Below is a small trained network, with its code and all its weights. Each question gives an input and a target symbol and asks what happens when units are switched off, that is, made to give their printed mean instead of their output.

import numpy as np


def w(rows, s, z=0):
    codes = np.array(rows[::2]) - 128.0
    scale = np.full(codes.shape[1], s)
    scale[-1] = z or s
    return codes * scale


def norm(h):
    return h / np.sqrt((h * h).mean(-1, keepdims=True) + 1e-5)


def softmax(a):
    e = np.exp(a - a.max(-1, keepdims=True))
    return e / e.sum(-1, keepdims=True)


def log_softmax(a):
    a = a - a.max(-1, keepdims=True)
    return a - np.log(np.exp(a).sum(-1, keepdims=True))


def net(x, mask):
    ids = ['ΓΘΛαβεζημτφψ'.index(c) for c in x.split()]
    T = len(ids)
    res = E[ids] + P[:T]
    u = 0
    for l in range(3):
        r = norm(res)
        for j in range(2):
            rows = slice(3 * j, 3 * j + 3)
            q, k, v = (r @ M[l][rows].T for M in (Q, K, V))
            z = softmax(np.where(np.tri(T) > 0, q @ k.T / 3**0.5, -1e9)) @ v
            o = O[l][rows]
            res = res + np.where(mask[u + j], z, o[:, -1]) @ o[:, :-1]
        u += 2
    return log_softmax(norm(res)[-1] @ U[:, :-1].T + U[:, -1])


Q, K, V, O = {}, {}, {}, {}
E = w([
[67,148,94,119],'Γ',
[113,207,118,106],'Θ',
[116,122,59,160],'Λ',
[124,84,123,116],'α',
[234,135,25,233],'β',
[117,76,185,145],'ε',
[115,225,98,193],'ζ',
[107,162,120,186],'η',
[165,161,180,123],'μ',
[106,140,134,165],'τ',
[80,252,119,160],'φ',
[62,155,109,95],'ψ',
],0.02)
P = w([
[153,81,71,149],'0',
[163,133,247,202],'1',
[80,113,56,138],'2',
[161,117,225,170],'3',
[83,117,118,88],'4',
[160,111,201,156],'5',
[72,145,154,101],'6',
[160,109,184,155],'7',
[68,137,144,89],'8',
[157,106,182,156],'9',
],0.011)
Q[0] = w([
[97,168,89,152],'0.h1',
[253,171,115,44],'0.h1',
[30,171,159,148],'0.h1',
[54,184,118,114],'0.h2',
[216,144,147,125],'0.h2',
[116,99,85,125],'0.h2',
],0.011)
K[0] = w([
[72,237,154,43],'0.h1',
[137,125,8,68],'0.h1',
[117,207,222,148],'0.h1',
[198,69,240,136],'0.h2',
[45,64,148,136],'0.h2',
[111,171,120,140],'0.h2',
],0.011)
V[0] = w([
[193,48,174,114],'0.h1',
[61,158,254,119],'0.h1',
[144,110,7,98],'0.h1',
[94,104,150,50],'0.h2',
[132,140,21,125],'0.h2',
[53,149,80,96],'0.h2',
],0.0081)
O[0] = w([
[140,63,75,191,120],'0.h1',
[139,226,1,118,226],'0.h1',
[52,66,202,153,2],'0.h1',
[105,46,113,246,74],'0.h2',
[192,56,31,86,52],'0.h2',
[133,31,112,160,63],'0.h2',
],0.0068,0.0053)
Q[1] = w([
[43,130,120,73],'1.h1',
[160,131,151,109],'1.h1',
[202,132,154,133],'1.h1',
[2,201,164,160],'1.h2',
[160,35,163,159],'1.h2',
[145,109,77,184],'1.h2',
],0.012)
K[1] = w([
[181,52,205,128],'1.h1',
[159,158,50,214],'1.h1',
[60,188,127,173],'1.h1',
[17,128,161,2],'1.h2',
[206,154,156,141],'1.h2',
[105,165,199,166],'1.h2',
],0.0082)
V[1] = w([
[153,117,126,18],'1.h1',
[115,77,82,82],'1.h1',
[52,175,83,116],'1.h1',
[210,188,91,77],'1.h2',
[134,99,59,55],'1.h2',
[254,89,111,94],'1.h2',
],0.0087)
O[1] = w([
[59,136,156,101,121],'1.h1',
[113,152,136,174,2],'1.h1',
[100,107,154,143,164],'1.h1',
[142,86,130,83,253],'1.h2',
[90,134,87,100,101],'1.h2',
[63,5,126,113,117],'1.h2',
],0.011,0.0035)
Q[2] = w([
[113,77,137,126],'2.h1',
[76,163,69,150],'2.h1',
[200,97,180,133],'2.h1',
[106,218,123,2],'2.h2',
[175,160,137,72],'2.h2',
[125,134,144,239],'2.h2',
],0.014)
K[2] = w([
[118,98,173,129],'2.h1',
[217,127,165,154],'2.h1',
[11,157,55,187],'2.h1',
[127,81,128,252],'2.h2',
[192,240,143,185],'2.h2',
[157,206,79,88],'2.h2',
],0.011)
V[2] = w([
[113,121,181,111],'2.h1',
[207,89,95,112],'2.h1',
[138,126,147,82],'2.h1',
[36,190,153,245],'2.h2',
[34,117,136,72],'2.h2',
[115,152,233,54],'2.h2',
],0.011)
O[2] = w([
[59,72,150,56,147],'2.h1',
[221,192,98,114,121],'2.h1',
[165,54,125,11,177],'2.h1',
[82,175,253,238,171],'2.h2',
[34,214,181,40,3],'2.h2',
[166,48,217,118,225],'2.h2',
],0.0065,0.0028)
U = w([
[127,131,108,204,53],'Γ',
[38,119,103,70,85],'Θ',
[108,52,90,163,125],'Λ',
[139,72,91,234,92],'α',
[113,143,87,113,49],'β',
[221,152,86,249,11],'ε',
[149,36,125,156,163],'ζ',
[191,62,207,186,190],'η',
[203,116,98,94,194],'μ',
[59,163,158,190,169],'τ',
[128,175,147,100,3],'φ',
[76,146,102,232,72],'ψ',
],0.013,0.0042)

Each question gives the input, a string of symbols that net reads in full, and the target symbol t.
The units are the heads (3 rows each of Q, K, V and O). Each row of codes is followed by its name. A weight is (code - 128) times the scale printed after its matrix; where a second scale follows, it is the last column's (O and U).
mask holds one flag per head, layer by layer. A switched-off head (its flag False) gives its mean, the last column of its rows in O, instead of its output. The means were averaged over made-up inputs and are rounded, as every weight is.
A unit's drop is (log p(t) with every unit on - log p(t) with that unit switched off) / (log p(t) with every unit on - log p(t) with every unit switched off).
The circuit of an input: a set's keep is (log p(t) with only the set's units on - log p(t) with every unit switched off) / (log p(t) with every unit on - log p(t) with every unit switched off). Starting from all 6 units, units are removed one at a time, each time the one whose removal leaves the highest keep (on an exact tie, the one counted first), for as long as the keep stays at least 0.8.
units of the circuit, in order: the units of the circuit, biggest drop first
most important unit: the unit with the biggest drop
heads that matter: for each layer, one digit per head in row order, 1 if its drop is at least 0.15 and else 0, layers parted by /
input μ μ ε μ ζ, target μ: most important unit	0.h1
input μ μ η ψ τ, target μ: units of the circuit, in order	0.h1, 2.h2, 1.h2
input τ τ Θ ψ ε φ φ Γ ε, target τ: units of the circuit, in order	1.h2, 2.h2, 0.h2, 1.h1
input τ μ μ μ τ μ α, target τ: heads that matter	11 / 11 / 01
input μ μ μ φ μ μ Θ, target μ: units of the circuit, in order	0.h1, 2.h2
input ε Λ φ, target ε: heads that matter	00 / 10 / 01
input ε ζ μ Γ τ μ ε μ ζ, target ε: heads that matter	01 / 11 / 01
input Γ η Θ ε Λ μ μ ε, target ζ: heads that matter	01 / 01 / 00
input ε φ ζ ε μ μ η, target ε: units of the circuit, in order	1.h1, 2.h2
input Θ μ α μ μ μ ε, target Θ: units of the circuit, in order	0.h2, 1.h2, 0.h1
input μ μ ε φ φ μ η, target μ: units of the circuit, in order	0.h1, 2.h2, 1.h2
input ζ Λ Θ Λ β, target ζ: heads that matter	11 / 00 / 00
input Θ ε ε φ Θ μ ζ, target Θ: heads that matter	11 / 01 / 11
input τ τ μ μ ψ, target τ: heads that matter	11 / 11 / 01
input τ Θ μ μ ε Θ μ τ Λ, target τ: heads that matter	01 / 11 / 01
input τ μ η τ, target ε: heads that matter	10 / 00 / 00
input Λ μ μ ε, target ζ: units of the circuit, in order	0.h2, 1.h2
input μ μ ε τ τ μ Γ, target μ: heads that matter	10 / 00 / 01
input ζ η ε Λ, target μ: units of the circuit, in order	0.h2
input μ α Θ, target μ: units of the circuit, in order	2.h2
input Θ τ μ, target Θ: units of the circuit, in order	0.h2, 1.h2
input Θ ζ τ ψ ε, target Θ: units of the circuit, in order	0.h2, 1.h1, 2.h2
input ε τ τ η ε, target ε: heads that matter	00 / 00 / 01
input ε Λ ε ε μ β ψ ε τ, target ε: heads that matter	00 / 00 / 00
input ε μ Λ, target ε: units of the circuit, in order	0.h2, 1.h2, 2.h2
input μ μ ε μ τ τ ψ, target μ: units of the circuit, in order	0.h1, 2.h2
input Θ μ τ, target Θ: most important unit	0.h2
input ε Θ ζ μ μ, target ε: heads that matter	00 / 10 / 01
